Below are the code and all the weights of a small trained network. Each question names an input and a target symbol and asks about switching units off, where a switched-off unit gives its printed mean instead of its output.

import numpy as np


def w(rows, s, z=0):
    codes = np.array(rows[::2]) - 128.0
    scale = np.full(codes.shape[1], s)
    scale[-1] = z or s
    return codes * scale


def norm(h):
    return h / np.sqrt((h * h).mean(-1, keepdims=True) + 1e-5)


def f(y):
    return np.maximum(y, 0)


def softmax(a):
    e = np.exp(a - a.max(-1, keepdims=True))
    return e / e.sum(-1, keepdims=True)


def log_softmax(a):
    a = a - a.max(-1, keepdims=True)
    return a - np.log(np.exp(a).sum(-1, keepdims=True))


def net(x, mask):
    ids = ['βγεθπτψω'.index(c) for c in x.split()]
    T = len(ids)
    res = E[ids] + P[:T]
    u = 0
    for l in range(2):
        r = norm(res)
        for j in range(2):
            rows = slice(2 * j, 2 * j + 2)
            q, k, v = (r @ M[l][rows].T for M in (Q, K, V))
            z = softmax(np.where(np.tri(T) > 0, q @ k.T / 2**0.5, -1e9)) @ v
            o = O[l][rows]
            res = res + np.where(mask[u + j], z, o[:, -1]) @ o[:, :-1]
        u += 2
        y = f(norm(res) @ A[l][:, :-1].T + A[l][:, -1])
        res = res + np.where(mask[u : u + 12], y, B[l][:, -1]) @ B[l][:, :-1]
        u += 12
    return log_softmax(norm(res)[-1] @ U[:, :-1].T + U[:, -1])


Q, K, V, O, A, B = {}, {}, {}, {}, {}, {}
E = w([
[155,121,151,119,115,173],'β',
[147,165,135,149,167,150],'γ',
[123,151,183,137,184,176],'ε',
[87,110,130,153,154,124],'θ',
[141,177,132,154,168,144],'π',
[165,131,132,134,124,191],'τ',
[95,142,152,113,103,144],'ψ',
[190,2,97,105,141,132],'ω',
],0.004)
P = w([
[104,32,66,83,152,170],'0',
[77,92,80,86,135,207],'1',
[98,119,109,93,151,185],'2',
[112,128,129,98,165,166],'3',
[121,127,151,98,164,146],'4',
[126,120,162,102,159,127],'5',
[123,110,191,103,150,105],'6',
[128,117,202,115,148,81],'7',
[140,122,211,132,145,48],'8',
[141,132,220,138,147,27],'9',
[142,117,250,152,171,26],'10',
],0.0017)
Q[0] = w([
[108,168,70,93,43,99],'L0H1',
[136,94,253,110,229,162],'L0H1',
[191,98,116,133,110,158],'L0H2',
[153,100,84,145,123,146],'L0H2',
],0.0046)
K[0] = w([
[137,75,41,160,185,220],'L0H1',
[143,169,195,128,110,1],'L0H1',
[98,151,145,140,155,135],'L0H2',
[82,141,118,174,164,143],'L0H2',
],0.0062)
V[0] = w([
[147,2,206,39,69,204],'L0H1',
[29,199,211,100,33,43],'L0H1',
[139,98,108,100,248,76],'L0H2',
[112,225,209,180,208,125],'L0H2',
],0.0023)
O[0] = w([
[84,143,112,113,237,70,254],'L0H1',
[111,215,4,70,97,125,77],'L0H1',
[132,208,166,31,62,121,150],'L0H2',
[88,138,149,132,124,37,138],'L0H2',
],0.0031,0.0022)
A[0] = w([
[64,157,77,163,128,138,215],'L0N1',
[85,124,167,156,224,136,121],'L0N2',
[94,92,137,146,146,39,136],'L0N3',
[41,131,181,113,139,152,150],'L0N4',
[150,153,176,211,190,129,183],'L0N5',
[223,3,125,156,145,109,159],'L0N6',
[165,18,67,84,74,128,199],'L0N7',
[39,238,150,124,98,156,155],'L0N8',
[128,198,80,159,202,117,164],'L0N9',
[124,200,199,87,97,94,250],'L0N10',
[154,43,83,118,119,37,182],'L0N11',
[69,145,144,148,144,176,179],'L0N12',
],0.0024,0.0012)
B[0] = w([
[183,123,147,62,77,182,157],'L0N1',
[195,80,145,122,100,96,254],'L0N2',
[204,121,65,174,110,153,169],'L0N3',
[200,111,118,144,141,130,222],'L0N4',
[143,123,86,133,63,163,231],'L0N5',
[60,183,72,150,95,129,198],'L0N6',
[109,186,175,157,69,123,166],'L0N7',
[147,80,124,127,134,174,194],'L0N8',
[122,53,92,79,95,180,181],'L0N9',
[175,154,96,103,123,202,225],'L0N10',
[141,254,68,166,98,122,164],'L0N11',
[201,85,81,50,94,63,200],'L0N12',
],0.0022,0.0027)
Q[1] = w([
[172,114,160,113,147,174],'L1H1',
[38,123,86,212,109,127],'L1H1',
[8,142,114,202,113,73],'L1H2',
[60,106,111,255,115,123],'L1H2',
],0.0053)
K[1] = w([
[206,127,147,110,128,79],'L1H1',
[70,66,134,115,138,209],'L1H1',
[93,72,171,150,240,234],'L1H2',
[90,28,143,110,150,252],'L1H2',
],0.0034)
V[1] = w([
[144,151,44,186,23,149],'L1H1',
[167,160,125,105,163,251],'L1H1',
[149,181,91,111,166,197],'L1H2',
[105,121,55,178,181,64],'L1H2',
],0.0028)
O[1] = w([
[138,21,98,166,179,230,29],'L1H1',
[3,142,104,180,152,89,254],'L1H1',
[62,160,205,177,94,141,162],'L1H2',
[221,122,187,130,82,130,61],'L1H2',
],0.0029,0.003)
A[1] = w([
[149,198,109,185,164,75,213],'L1N1',
[139,121,93,95,66,55,160],'L1N2',
[199,141,155,68,160,210,199],'L1N3',
[94,182,61,108,142,131,122],'L1N4',
[73,122,170,118,65,214,199],'L1N5',
[133,67,3,130,7,161,246],'L1N6',
[117,82,157,50,108,130,72],'L1N7',
[132,55,135,156,88,66,214],'L1N8',
[156,115,129,129,197,129,226],'L1N9',
[116,118,188,58,144,150,125],'L1N10',
[84,39,105,155,77,71,137],'L1N11',
[115,168,92,69,128,100,150],'L1N12',
],0.0031,0.0012)
B[1] = w([
[167,33,175,126,147,142,253],'L1N1',
[185,116,84,87,142,155,199],'L1N2',
[164,122,58,143,19,31,211],'L1N3',
[159,146,134,98,138,164,219],'L1N4',
[180,182,173,144,116,119,212],'L1N5',
[142,252,189,105,126,96,186],'L1N6',
[156,78,138,219,112,102,175],'L1N7',
[144,199,137,115,127,140,211],'L1N8',
[77,131,35,74,26,109,228],'L1N9',
[216,129,81,173,137,133,235],'L1N10',
[158,143,156,178,125,177,220],'L1N11',
[92,100,114,100,151,194,229],'L1N12',
],0.0027,0.0018)
U = w([
[97,52,116,178,164,176,118],'β',
[201,14,68,127,37,108,141],'γ',
[59,239,2,6,177,225,224],'ε',
[254,185,62,116,70,84,140],'θ',
[103,194,214,207,93,188,112],'π',
[99,124,228,58,201,19,9],'τ',
[163,164,243,183,133,196,44],'ψ',
[72,12,83,129,198,104,187],'ω',
],0.0041,0.0013)

Each question gives the input, a string of symbols that net reads in full, and the target symbol t.
The units are the heads (2 rows each of Q, K, V and O) and the neurons (one row each of A and B). Each row of codes is followed by its name. A weight is (code - 128) times the scale printed after its matrix; where a second scale follows, it is the last column's (O, A, B and U).
mask holds one flag per unit, layer by layer, with each layer's heads first. A switched-off unit (its flag False) gives its mean, the last column of its rows in O or B, instead of its output. The means were averaged over made-up inputs and are rounded, as every weight is.
A unit's drop is (log p(t) with every unit on - log p(t) with that unit switched off) / (log p(t) with every unit on - log p(t) with every unit switched off).
The circuit of an input: a set's keep is (log p(t) with only the set's units on - log p(t) with every unit switched off) / (log p(t) with every unit on - log p(t) with every unit switched off). Starting from the 12 units with the biggest drops (on a tie, the unit counted first), units are removed one at a time, each time the one whose removal leaves the highest keep (on an exact tie, the one counted first), for as long as the keep stays at least 0.8.
circuit, biggest first: the units of the circuit, biggest drop first
k most important neurons: the k neurons with the biggest drops, biggest first
heads that matter: for each layer, one digit per head in row order, 1 if its drop is at least 0.15 and else 0, layers parted by /
input γ π β ω ψ, target γ: 2 most important neurons -> [L0N6 L0N11]
input β ψ ε γ ψ ψ ε, target ε: circuit, biggest first -> [L0H1]
input ε ψ θ ε π ω ω ω ψ ψ ψ, target ε: circuit, biggest first -> [L0H1 L1N12]
input β ω β, target γ: heads that matter -> 11 / 00
input θ π τ β θ ω, target θ: heads that matter -> 10 / 01
input ω ω ψ γ ψ θ ω γ, target γ: heads that matter -> 00 / 00
input β ω τ, target γ: circuit, biggest first -> [L0H1 L1N3 L1N9]
input ω ε θ ψ ω β ω ω, target θ: circuit, biggest first -> [L0N11 L1N6]
input ψ π τ, target π: heads that matter -> 10 / 01
input θ β β ψ θ, target ε: circuit, biggest first -> [L0H1 L0N1 L1N3]
input ε π ε ε ε ε γ, target τ: 2 most important neurons -> [L1N1 L1N11]
input ε π β, target ψ: heads that matter -> 10 / 00
input θ ψ θ θ ψ, target θ: 4 most important neurons -> [L0N10 L0N8 L0N12 L1N3]
input ψ ω τ θ θ β ω π, target γ: heads that matter -> 00 / 00
input τ ε θ π ε τ ε γ β, target τ: heads that matter -> 01 / 01
input ψ ω ω ω β π ω ψ, target θ: 3 most important neurons -> [L0N10 L0N6 L1N10]
input γ π ω, target π: most important neuron -> [L0N6]
input β β γ, target ω: heads that matter -> 11 / 00
input β θ ε π, target ψ: 2 most important neurons -> [L0N5 L1N1]
input ψ β β β, target ω: most important neuron -> [L0N10]
input ε β θ θ, target θ: heads that matter -> 10 / 10
